Here is a tiny trained network, its code and every weight. The questions are about switching its units off for an input and a class, where a switched-off unit gives its printed mean instead of its output.

import numpy as np


def w(rows, s, z=0):
    codes = np.array(rows[::2]) - 128.0
    scale = np.full(codes.shape[1], s)
    scale[-1] = z or s
    return codes * scale


def norm(h):
    return h / np.sqrt((h * h).mean(-1, keepdims=True) + 1e-5)


def f(y):
    return np.maximum(y, 0)


def log_softmax(a):
    a = a - a.max(-1, keepdims=True)
    return a - np.log(np.exp(a).sum(-1, keepdims=True))


def net(x, mask):
    res = np.array(x, float).reshape(1, 3) / 4 @ E
    u = 0
    for l in range(4):
        y = f(norm(res) @ A[l][:, :-1].T + A[l][:, -1])
        res = res + np.where(mask[u : u + 4], y, B[l][:, -1]) @ B[l][:, :-1]
        u += 4
    return log_softmax(norm(res)[-1] @ U[:, :-1].T + U[:, -1])


A, B = {}, {}
E = w([
[137,95,160,93,52,227,196,167,108],'x0',
[92,193,122,156,143,173,180,48,89],'x1',
[124,34,74,98,139,84,245,127,113],'x2',
],0.0012)
A[0] = w([
[211,99,207,76,22,250,138,216,125,6],'L0N0',
[136,165,197,129,76,146,68,164,125,50],'L0N1',
[118,131,121,101,124,125,114,120,134,105],'L0N2',
[194,7,86,66,117,61,177,178,216,132],'L0N3',
],0.0014,0.002)
B[0] = w([
[44,113,139,103,54,211,136,109,194,208],'L0N0',
[107,80,75,135,162,87,92,141,191,162],'L0N1',
[142,111,109,146,128,122,116,113,111,128],'L0N2',
[58,131,135,80,151,98,128,115,5,253],'L0N3',
],0.0023,0.0016)
A[1] = w([
[161,203,156,179,155,140,125,81,121,3],'L1N0',
[125,140,174,124,45,212,136,136,120,12],'L1N1',
[139,129,171,129,50,203,114,155,146,23],'L1N2',
[196,136,121,156,147,87,62,163,252,63],'L1N3',
],0.0028,0.0014)
B[1] = w([
[155,80,58,187,150,115,165,136,15,187],'L1N0',
[34,24,128,4,79,82,104,236,159,248],'L1N1',
[22,82,148,35,80,99,95,203,194,232],'L1N2',
[191,108,204,104,104,144,177,158,214,215],'L1N3',
],0.003,0.0018)
A[2] = w([
[140,46,140,112,36,186,206,172,114,139],'L2N0',
[147,160,192,115,84,208,5,218,134,129],'L2N1',
[174,176,152,204,136,124,50,123,161,34],'L2N2',
[160,123,122,126,96,156,147,141,126,6],'L2N3',
],0.0024,0.0017)
B[2] = w([
[144,212,95,203,127,195,122,82,122,251],'L2N0',
[84,74,67,205,133,85,149,4,130,238],'L2N1',
[200,169,160,36,170,171,184,105,107,159],'L2N2',
[91,114,153,101,125,118,140,137,107,128],'L2N3',
],0.003,0.0027)
A[3] = w([
[107,130,122,110,100,222,253,146,84,142],'L3N0',
[98,86,123,59,162,50,102,211,92,3],'L3N1',
[160,208,120,139,185,106,173,86,164,59],'L3N2',
[124,47,100,126,92,102,110,197,155,54],'L3N3',
],0.0029,0.00059)
B[3] = w([
[255,195,217,121,176,161,20,116,128,254],'L3N0',
[162,95,218,41,149,59,254,96,123,191],'L3N1',
[105,107,101,148,56,205,98,213,101,187],'L3N2',
[113,213,80,152,158,180,154,62,45,199],'L3N3',
],0.0029,0.0028)
U = w([
[170,95,154,149,118,93,101,124,249,132],'0',
[53,132,52,188,130,113,133,99,80,148],'1',
[149,133,101,133,125,114,136,216,153,22],'2',
[112,137,114,128,120,95,135,171,151,3],'3',
[141,97,143,74,165,38,195,122,103,171],'4',
[204,178,148,136,149,187,107,111,83,188],'5',
[38,112,138,68,55,181,111,148,163,161],'6',
],0.011,0.0043)

Each question gives the input, the list of numbers given to net, and the class t.
The units are the neurons (one row each of A and B). Each row of codes is followed by its name. A weight is (code - 128) times the scale printed after its matrix; where a second scale follows, it is the last column's (A, B and U).
mask holds one flag per neuron, layer by layer. A switched-off neuron (its flag False) gives its mean, the last column of its row in B, instead of its output. The means were averaged over made-up inputs and are rounded, as every weight is.
A unit's drop is (log p(t) with every unit on - log p(t) with that unit switched off) / (log p(t) with every unit on - log p(t) with every unit switched off).
The circuit of an input: a set's keep is (log p(t) with only the set's units on - log p(t) with every unit switched off) / (log p(t) with every unit on - log p(t) with every unit switched off). Starting from the 12 units with the biggest drops (on a tie, the unit counted first), units are removed one at a time, each time the one whose removal leaves the highest keep (on an exact tie, the one counted first), for as long as the keep stays at least 0.8.
units of the circuit, in order: the units of the circuit, biggest drop first
most important unit: the unit with the biggest drop
k most important neurons: the k neurons with the biggest drops, biggest first
top k neurons in layer l: the k neurons of layer l with the biggest drops, biggest first
drop of u: that unit's drop, to one decimal
input [-1,5,-7], class 1: most important unit	L3N0
input [7,-5,4], class 5: 2 most important neurons	L3N0, L2N0
input [-8,1,-1], class 2: 2 most important neurons	L1N1, L3N2
input [8,-7,6], class 5: 2 most important neurons	L3N0, L2N0
input [0,2,-7], class 1: 2 most important neurons	L2N1, L3N0
input [7,-4,8], class 5: 2 most important neurons	L3N0, L2N0
input [1,-7,2], class 4: 3 most important neurons	L0N3, L3N1, L1N3
input [-3,-5,-1], class 4: 2 most important neurons	L2N0, L0N3
input [0,-5,-2], class 1: 2 most important neurons	L3N0, L0N3
input [2,1,-4], class 6: 2 most important neurons	L1N2, L1N1
input [0,-5,1], class 4: 2 most important neurons	L0N3, L3N1
input [0,-2,0], class 4: 2 most important neurons	L0N3, L2N0
input [2,0,-6], class 6: top 2 neurons in layer 1	L1N2, L1N1
input [8,8,6], class 5: units of the circuit, in order	L3N0
input [-1,2,-7], class 1: top 2 neurons in layer 2	L2N1, L2N0
input [-6,-8,0], class 4: drop of L3N0	0.1
input [0,1,-3], class 1: drop of L3N0	0.4
input [-1,-2,-3], class 0: drop of L1N3	0.6
